Below are the code and all the weights of a small trained network. Each question names an input and a target symbol and asks about switching units off, where a switched-off unit gives its printed mean instead of its output.

import numpy as np


def w(rows, s, z=0):
    codes = np.array(rows[::2]) - 128.0
    scale = np.full(codes.shape[1], s)
    scale[-1] = z or s
    return codes * scale


def norm(h):
    return h / np.sqrt((h * h).mean(-1, keepdims=True) + 1e-5)


def f(y):
    return y / 2 * (1 + np.tanh(0.7978845608 * (y + 0.044715 * y**3)))


def softmax(a):
    e = np.exp(a - a.max(-1, keepdims=True))
    return e / e.sum(-1, keepdims=True)


def log_softmax(a):
    a = a - a.max(-1, keepdims=True)
    return a - np.log(np.exp(a).sum(-1, keepdims=True))


def net(x, mask):
    ids = ['Λαβζστω'.index(c) for c in x.split()]
    T = len(ids)
    res = E[ids] + P[:T]
    r = norm(res)
    for j in range(3):
        rows = slice(3 * j, 3 * j + 3)
        q, k, v = (r @ M[0][rows].T for M in (Q, K, V))
        z = softmax(np.where(np.tri(T) > 0, q @ k.T / 3**0.5, -1e9)) @ v
        o = O[0][rows]
        res = res + np.where(mask[j], z, o[:, -1]) @ o[:, :-1]
    y = f(norm(res) @ A[0][:, :-1].T + A[0][:, -1])
    res = res + np.where(mask[3:11], y, B[0][:, -1]) @ B[0][:, :-1]
    return log_softmax(norm(res)[-1] @ U[:, :-1].T + U[:, -1])


Q, K, V, O, A, B = {}, {}, {}, {}, {}, {}
E = w([
[103,139,206,253,132],'Λ',
[169,103,98,77,245],'α',
[224,212,58,163,122],'β',
[228,123,81,149,41],'ζ',
[218,126,99,53,131],'σ',
[168,110,182,231,3],'τ',
[109,134,199,131,238],'ω',
],0.013)
P = w([
[41,165,105,74,80],'0',
[90,189,126,79,88],'1',
[112,187,128,86,110],'2',
[130,176,133,87,122],'3',
[142,164,141,95,127],'4',
[153,157,144,101,132],'5',
[153,111,161,100,131],'6',
[164,91,158,101,133],'7',
[181,93,158,109,145],'8',
[207,118,142,128,159],'9',
[218,125,136,146,167],'10',
[215,77,155,138,165],'11',
[235,93,139,160,167],'12',
[254,80,135,162,175],'13',
],0.0088)
Q[0] = w([
[181,158,218,146,154],'h1',
[194,160,175,72,129],'h1',
[80,137,143,112,151],'h1',
[141,158,132,146,139],'h2',
[122,117,131,126,127],'h2',
[139,134,127,132,131],'h2',
[68,91,175,201,109],'h3',
[102,44,57,51,219],'h3',
[177,88,50,72,5],'h3',
],0.031)
K[0] = w([
[186,89,192,163,173],'h1',
[216,123,153,116,162],'h1',
[88,145,155,103,144],'h1',
[158,124,146,139,136],'h2',
[132,129,140,121,124],'h2',
[135,120,124,127,131],'h2',
[127,84,238,181,113],'h3',
[168,75,118,17,240],'h3',
[251,90,63,81,9],'h3',
],0.027)
V[0] = w([
[64,253,78,92,126],'h1',
[113,156,136,140,174],'h1',
[123,211,238,28,128],'h1',
[35,131,87,147,148],'h2',
[217,91,174,179,199],'h2',
[46,119,87,60,79],'h2',
[41,194,132,17,91],'h3',
[10,202,97,140,115],'h3',
[131,142,162,75,108],'h3',
],0.015)
O[0] = w([
[57,119,118,91,117,63],'h1',
[116,119,157,141,170,147],'h1',
[56,92,130,217,104,168],'h1',
[98,57,147,100,135,25],'h2',
[209,141,132,84,175,209],'h2',
[40,98,113,182,127,2],'h2',
[253,148,110,148,155,103],'h3',
[209,177,168,71,152,90],'h3',
[160,146,107,142,106,146],'h3',
],0.016,0.0079)
A[0] = w([
[252,206,118,167,151,252],'n1',
[90,68,55,78,106,65],'n2',
[129,94,117,97,54,255],'n3',
[128,229,73,126,174,114],'n4',
[114,143,179,142,153,83],'n5',
[99,145,188,82,143,105],'n6',
[203,92,74,177,124,185],'n7',
[28,119,160,112,88,159],'n8',
],0.02,0.0034)
B[0] = w([
[249,202,72,190,181,251],'n1',
[55,88,33,84,132,141],'n2',
[78,62,183,196,73,146],'n3',
[234,135,27,164,49,168],'n4',
[54,150,143,129,113,142],'n5',
[61,191,108,120,64,140],'n6',
[162,252,106,148,133,183],'n7',
[176,74,122,53,144,152],'n8',
],0.02,0.025)
U = w([
[74,104,121,125,63,254],'Λ',
[134,235,110,221,88,53],'α',
[255,140,126,56,90,145],'β',
[143,222,201,33,100,133],'ζ',
[133,124,203,170,191,118],'σ',
[197,90,223,137,59,104],'τ',
[133,113,84,76,203,96],'ω',
],0.0068,0.0054)

Each question gives the input, a string of symbols that net reads in full, and the target symbol t.
The units are the heads (3 rows each of Q, K, V and O) and the neurons (one row each of A and B). Each row of codes is followed by its name. A weight is (code - 128) times the scale printed after its matrix; where a second scale follows, it is the last column's (O, A, B and U).
mask holds one flag per unit, heads first, then neurons. A switched-off unit (its flag False) gives its mean, the last column of its rows in O or B, instead of its output. The means were averaged over made-up inputs and are rounded, as every weight is.
A unit's drop is (log p(t) with every unit on - log p(t) with that unit switched off) / (log p(t) with every unit on - log p(t) with every unit switched off).
The circuit of an input: a set's keep is (log p(t) with only the set's units on - log p(t) with every unit switched off) / (log p(t) with every unit on - log p(t) with every unit switched off). Starting from all 11 units, units are removed one at a time, each time the one whose removal leaves the highest keep (on an exact tie, the one counted first), for as long as the keep stays at least 0.8.
units of the circuit, in order: the units of the circuit, biggest drop first
most important unit: the unit with the biggest drop
k most important neurons: the k neurons with the biggest drops, biggest first
which heads matter: for each layer, one digit per head in row order, 1 if its drop is at least 0.15 and else 0, layers parted by /
drop of u: that unit's drop, to one decimal
input β β α α ω α ω β Λ, target Λ: which heads matter	001
input Λ ζ ω τ, target τ: most important unit	h3
input ζ σ ω σ τ, target Λ: units of the circuit, in order	(h3; n1; n7)
input Λ ω β, target Λ: units of the circuit, in order	(h1; h2; n1)
input β Λ ω ω τ τ ζ β α, target Λ: which heads matter	001
input β β α β α ω, target Λ: units of the circuit, in order	(h1; n1; n7)
input ω β α, target Λ: which heads matter	110
input τ β α ω β ζ, target Λ: units of the circuit, in order	(h3; n1; n2)
input Λ Λ α τ ω α Λ ω β β ζ, target Λ: units of the circuit, in order	(h3; n1)
input Λ β τ α, target ω: 2 most important neurons	(n1; n4)
input β β α α β σ, target Λ: 4 most important neurons	(n1; n2; n3; n4)
input β Λ β β Λ ω σ, target Λ: units of the circuit, in order	(h3; n1; n2)
input Λ β α α σ β Λ ω τ, target Λ: units of the circuit, in order	(h3; n1)
input α β α σ ζ σ Λ, target Λ: 2 most important neurons	(n1; n7)
input σ ω ζ Λ, target ζ: which heads matter	011
input β β α β σ α α β τ Λ, target ζ: most important neuron	(n1)
input β τ ζ β α, target ω: which heads matter	111
input β τ τ ζ α τ σ ζ Λ α α ω, target σ: which heads matter	111
input α β ω, target σ: drop of h2	0.6
input ζ τ τ ζ α ω, target Λ: drop of h1	0.9
input ζ Λ Λ τ, target τ: drop of n1	0.2
